Each row is followed by its class.
[ 158  202 -312 -151   48  127  214  -39  -11   37  -55  -86  126 -235
 -218   37  -55  151 -102 -121  -51  -53 -212  185  150 -221   94  -59
 -117  -60  -96    6] => k680
[ -34    9  271  232  124   26  -77   83   50  -44  -78  381  158  243
  216  207   18  -87  116  259  134 -122  -60  117 -324  -17  -45   13
  120 -248 -175  179] => k149
[  76 -105  220  115  -31 -121  226 -255 -319  -30  -11  132   67  219
 -255  -34 -287  143 -173  333 -118 -144   91  155  125  -53 -325   49
  224 -237  158  -42] => k149
[ -68   46  -41  100   77   80  213   17 -193   71   -6   85  -49   48
  -38  126  196  121  118  180 -109  421  342  132  -56  244   21   85
   50   23 -130   97] => k889
[ 200  -96  244  -97 -238 -220  266 -237   -8 -104  113  191  212  138
 -277 -242 -160   81 -435  222    0 -269   99  142  173  -64 -425  155
   77 -402  195  -86] => k36
[-109  -76  -89   72   31   53   90  -86  262   -9  150  197  -35  -27
   69 -142  345   52   24  450  107  623  230  162 -212   82 -203 -120
   47  -79   -5  283] => k889
[  61 -129 -337 -106   75 -113  274   44  182  -25   -8  -11   53 -235
   72  -60   98   66 -120   -7  112   70   63   36  124 -250  -57  -71
  -90    0   66   97] => k130
[ -32  -91  141  -21  134   97 -206   90   82  -69  -85  196   15   11
  127  -22 -112  -53   96   48  -97  151   88  118 -110 -178  -76   76
   69   60   90   16] => k36
[  40 -261 -258 -139   68 -434  300  276   -1   29   97  105 -195 -263
 -121 -233  139  142 -119 -147 -221  338  251   -3  197  -16  -43  -16
   -9  137  249   86] => k597
[ -80 -324 -219  -10  -54 -486  104   58  408  -33  259   32 -186 -400
   63  -51  202 -207  -20   72 -141  527  124  167 -106  -74  -71  -52
   -9  215   28   35] => k889
[  98   54  190  128 -126 -178  218 -271  -91  -62   57   63   49  145
 -247   64 -303   -2 -174  358 -224  -69  -92  273  146    3 -273   52
   67 -233   86 -114] => k597
[ -13 -166 -224  -93  146 -227  171  270  127   -4 -112   36   88   60
  -79 -221   92  253 -140  -24  113  151  207  103  165 -192 -174   37
  -12   26  262  180] => k889
[ -17   17   85  -32  126  183 -218   50    7  -56  -41  194   -7  -41
   84  -17  -78  -54   94   61 -149  209   53   82 -148 -123  -49   54
  188   97   10   81] => k597
[ -34   -3  -82   71   47  135  162  -24   -9   79   35   69  -69   37
  -91   22  249  143   73  227  -31  361  378   62 -218  154 -144   87
  122   25  -66  220] => k130
[-107 -189  -66  220  181  240   94 -127  -88  115  -24  135   97  -33
   38  226   68   84   60   -4 -276  175   95  184 -258  -25  -13  -83
  -75   10 -192  214] => k36
[  56   25  164  113 -101   66  146 -242 -127   34   41  132   69  190
 -264  -22 -254  118 -236  313  -28 -128   -2  191   89  -94 -386   -7
  122 -259  129  -15] => k103
[ -59   57   57    2   67  138  -27  -87   29   12    2  132   49   25
  133  -64  101   69  101  428  118  286  183   22 -192  175  -24   97
  124 -221  -90  105] => k680
[  29 -121 -205   57   78   73  111 -165  -29   40  -84 -126  125  -91
 -105   28 -108   50    4  -66  105  -76 -184  155   93 -160  -48  -56
    0 -181   21  -12] => k103
[ -57   48 -107  -22  334  -22  212   -9  -87  272  -31  511  152   90
 -147   19  249  141   34 -151 -241  421  546   -2  147  282 -170  -16
   73  340  -88  -17] => k150
[-120   -2  176  -55   62  434 -160   25   -1  -37   16  157  -64 -131
  135   24 -120   54  130  201 -148  158   42  -17 -246   -2  121  141
   82 -201  -24  132] => k103
[  36   90 -189  -84  148  314  -51 -158   83   34   -5 -103   43  -43
 -185   40  -41  168  133  -78  -57   47   24   14   94  -80  -15  -72
  -20  129   50   23] => k889
[ 136  100   66  142 -197  -65  372  -56 -124   33   51   40  -36  188
 -271  -91 -107  131 -216  185 -103   51  -89   -2  201 -131 -148  -96
  183 -126   64  -49] => k402
[  66  -40 -137   47  171  -42   -5 -152   77   59   29  185  -18   54
  -63  126  254    7  210  283   92  274  214  218 -220  187 -135  -21
   35   38 -143  167] => k34
[-186    4  134  468   96  259  267 -161 -195  298 -119   62  -24   90
 -113  277  282  290   50   34 -388  162   73   55 -369  193   21 -136
  -38   -8 -136  211] => k889
[ -14 -217   -7  221  186  122  125 -144 -280  120  -74  140   87   93
  -87  172   96  160  -40 -138 -282  -75  126  185 -246  -52 -122  -99
  -25   94 -151  200] => k402
[ -42  -67  106  -16  142  -46 -184   80  162  -75  -16  272   71  -71
  198  -20    3  -96   89  117  -38  165   75   80 -138 -125  -49   65
  123   35   42   61] => k130
[ 185  145  132  117   25   69  194 -197 -373  -23 -109   85   84  247
 -313   26 -203  208 -103  157  -75 -305   25  160   89 -107 -322  -23
  115 -205   59  -23] => k889
[  64   46 -350  -71   -5  343  186 -221   41   55  -49 -167   96 -143
 -215   87   74  -87   99 -107  204  -81 -150 -132  179 -132   23  -65
   31  -22  115   33] => k31
[ 124 -144 -146   29   15   79   25  -49  -52   55  -84  -20  185   72
 -134  -54  -51  187  -92   16  271 -194 -242   70  -56 -358  -55 -182
   14 -256  -15  220] => k597
[ 199  144   46  -90  191   45   49   70 -235  -22   33  365 -165   14
    6   31  235  151  110  -65  -69 -104   86   68 -130  139   53  -27
   36  -35 -200   79] => k31
[  84    9  189   38  -70  188   95 -297 -233  -36   20   71   73  151
 -266  -72 -353  102 -123  305  -67 -192   30   52  115 -133 -330    3
  160 -258  206  -35] => k150
[ -88 -330 -137   85  143  -89  265  165  105  151  -22  216  124   74
 -147   -4  179  208 -150  -93 -125  333  308  236 -169  -80 -190  -40
  -64   71  -41  324] => k597
[  97 -241  -96  -82   67 -488  305   97   44   25   83  213  -50 -171
  -45  172  -48   71  -45  100 -235   41  317  114    2   84  -28   61
 -205    1  -47   44] => k402
[  83   49  146  -12  -54  164   -5 -206 -110  -24   34  119   80  144
 -266  -70 -311   43 -129  167   45 -217  -10  112  119 -165 -350  -26
  112 -190  182  -63] => k31
[  85   29  108   80  -27   41   89 -256  -93   47   60  191   28  168
 -207   12 -232   40 -134  339   32 -113  -26  162  121  -32 -323  -34
  182 -169  131  -66] => k889
[ -38  -37 -191   46  268  292  -45   36  -67   90 -250   16  142  216
 -125   41  113  140   -3 -483  -64 -163  -74   31 -140 -266 -131 -194
  -71  307 -151  238] => k98
[ -37   38 -334  119  174  180  379  -48  -76  296  -24  123   60  -32
 -245  184  243  207   12 -172   62  109   66   67  158   38  -17 -212
  -69   58  -25  136] => k150
[ 206 -296 -165 -228  183 -487  161  253  -85 -125  -68  181  201 -211
   -3  -10  -51  -20 -121 -220 -310 -118  347   98   78 -130   -5  177
 -155  196   82   56] => k34
[ -83  -19 -157 -122 -226  -43  -76   40  415  -48  350  -39 -196 -247
 -191  -44  202   27  172   10 -250  458  408 -576   54  -72 -181 -164
 -113  225  315  262] => k98
[  26   50  -12   -7   96  109   79  -75  -46    1  -25  147   46   93
  -33  -61  138  197   47  363  -13  369  266  216 -171  125  -90   40
   26  -95 -124  184] => k402
[  88 -310 -177  -42  132 -378  261   96   -6  -52    0   72   91 -250
   66  115  -57  -99  -26   37 -184   56  228  253  -41   10   51  187
  -79   28  -39   -5] => k149
[  12 -184  154   92 -184  141  107 -352 -276  -58   39 -194  -85   28
 -238   42 -407  -32  -46  266  -29 -122 -122   52   38 -104 -165   19
  271 -263  136  -40] => k597
[ -15 -265  117   53  -34 -564  -88   87  163 -120    0   -7  451 -134
   21  130 -218 -262   98   24 -256   -1  255   28 -126  -12   30  260
 -139  -54    1  -63] => k31
[   8 -141 -255  -48   98   44  174   54  130   31  -32  -17   42 -130
 -103  -51   45  130   25  -33  156   63   -5   27   96 -229  -30  -80
  -25  -91  153  116] => k889
[  16 -189  -56  215  292  163  173 -188 -213   58  -45  243   82  -44
   33  187  180  159    9  -32 -343  -10   96  290 -345   43  -90  -22
   15  -57 -241  259] => k103
[   0 -111  -12  249  117  121   57  -51 -381   76 -118   56  255   78
  -18  160   53  233 -186 -225 -372  -82  -21  196 -280 -157   11  -66
  126   73 -310  306] => k402
[  37    0  118  278  -71   44  164 -286 -132   57   75   64   78  201
 -218   66 -143  143  -99  242    6  -96  -65  110  122  -81 -339 -173
   93 -304  153   22] => k680
[  -3   27  -91  -42    3  -65  -70  -82   -7   72   59  176   66   82
  -83  -25  161  153    9  362    2  424  268   79 -189  114 -190   60
   98  -92 -163  258] => k680
[ -90 -389   48   54    7 -277  437 -136  186  -39   28  135   68   80
 -147   51 -270  -97 -103  333  170   17  305   78  241  -79 -421   80
  201 -146  358  -21] => k130
[  94 -250 -123 -100   68 -416  178   93  104  -89   49  100  110 -225
   33  -55  -60  -93  -77   80 -134   99  269   87   24  -58  -63   46
  -93   94   96    4] => k149
[  89 -224  -71  -31  153 -429  257  112  -62  -11  -46  113   70 -142
   77  108 -127  -15    6   84 -170   -5  339  117   47   45    1  148
 -133   13  -10  -92] => k597
[ -63 -348   74  243  145 -100   87  -99 -105   33 -109  163  303   34
   57  171  -70  -12  -81   -4 -214  -22   72  277 -339 -112 -112  -28
   -5  -67 -226  194] => k36
[ -70 -270   27 -142   73  198 -197 -140  290 -204    1   50   15 -134
   87 -108 -284 -183   39   94  -78  206   59  141 -113 -235 -274  202
  243  -61  131   31] => k103
[ 114   56  142 -127  203  307 -338   25 -189 -170 -114  177  140   37
  260  -57 -115  -13  -18  -70 -116 -225  -35   88  -92 -266   39   98
  117  142  -15   31] => k130
[ -72 -300   -9  473  150 -165  260   38 -297  259 -106  222    0  268
   56  322  286  140  -11 -120  -96   74   38  107 -223  -37  -17 -285
   -6  124 -237  245] => k149
[  25 -468 -129   72   89 -775  276  -10  239    1   81  199  -66 -177
   97  213   69 -115   28  281  -39  119  232  227 -110  -15 -145   49
 -117  -51  -46   33] => k34
[ 110    4 -220 -141   96  255  138  -44  -28   16  -22  -32   21 -133
 -183 -109  -62  126   28  -85  -21 -105  -66 -117   61 -138   30  -62
   24  -57   84   90] => k150
[-156 -182  119   95  186 -116    2   61  232  -59  -38  210  -51   24
  254   59   36 -121   82  131   47  155   10  193  -90  -72  -44   19
   75   50   25   -1] => k103
[  28  -91  100   -2   95  147 -161  102   76  -83  -93  128    4   28
  236  -46  -48  -21   40   46  -17  155   77    9 -140 -138  -21   14
  141   72   58   86] => k149
[-119 -304  -82  355  199  168  274 -115  -30  146  -53  103   17   15
   64  339   86   33   69   76 -208  220   98  305 -247   -6  -24  -26
   81   43 -131  194] => k36
[ -50  -78  -95   35  163   29   38  -51 -133   57  -48  208   74    7
   62  -20  195  158   86  372  118  372  216  250 -259   94  -56   -3
  -11 -201 -197  247] => k149
[-112 -355  -48  244  244  117  248  -61 -187  144  -81  211  -39  139
   31  159  167  159  -41    0 -174   29  175  207 -328    4 -159  -24
   26    0 -171  263] => k889
[  76  -42 -241  -28  129   55  162  -54  -12   44  -63  -15   35  -79
 -146  -11   48  157  -11  -99   39   23  -72  103   86 -127  -68 -118
    7  -44   63  114] => k680
[  11 -337 -176   90   39 -426  280  150  145   39  122   75  -39 -192
   54  100   67  -81    1   26 -160  264  217  101   38   44   -5   47
  -65   36   98   28] => k680
[ 174  -55  125  154  -76   29  207 -249 -376   16  -44  125  177  239
 -261   33 -254  110 -220  342   11 -224  -11  271   48 -169 -312    8
  122 -306   64   18] => k149
[  28  188  -24  -68  183  316   30  -12 -286   70 -172  101  214   66
 -126   97   55   12   64  205   97  181  206  359 -146  203  108   39
  -32  169 -160  125] => k103
[  -9  -22   67  -57  113  154 -102  103   88  -88  -39  142  -69 -106
  105  -50  -33  -60   56  -47 -161  133  108  -19 -114 -104  -90   34
  124  119  136   75] => k680
[ -54  -55 -251   80  316  310  143  -92  -23  208 -129   89  -40   32
  -44   25  125  269   -2 -123  257 -160 -203  285    1   36  -76 -286
 -294 -185   15  121] => k149
[ -40 -140  -32  225  206  158  133  -91 -261  137  -96  179   91   65
  -24  221   59  150  -34  -91 -277  -24  103  183 -281  -42 -105  -85
  -13   57 -236  230] => k130
[ -55   79  129    9  173  244 -105  110  138 -107  -58  181  -70  -36
  220    3 -115  -87   74    4  -49   14    8   47 -197   26  -52  -21
  118   30  -39   53] => k149
[-138  -48   81    1  100  143  -61  156  161  -61   -3  244 -120  -44
   95  -35   81  -17  110  105  -39  299  126   61 -205  -84 -113  -11
   10  -28   67  181] => k149
[ 200 -181 -215  -73   82  330   16 -270   89  -35  -41 -117  324  -10
 -120  -79 -148   37   31  121  254 -298 -131   50   86 -322  -52  -70
 -184 -259  183   25] => k34
[  10   42  -59   92  100  185   81  -88 -234   31 -131   56  193   18
   -8  213   68   53  160  213  -70  263  231  115 -293  154   62   27
   41  -63 -301  253] => k31
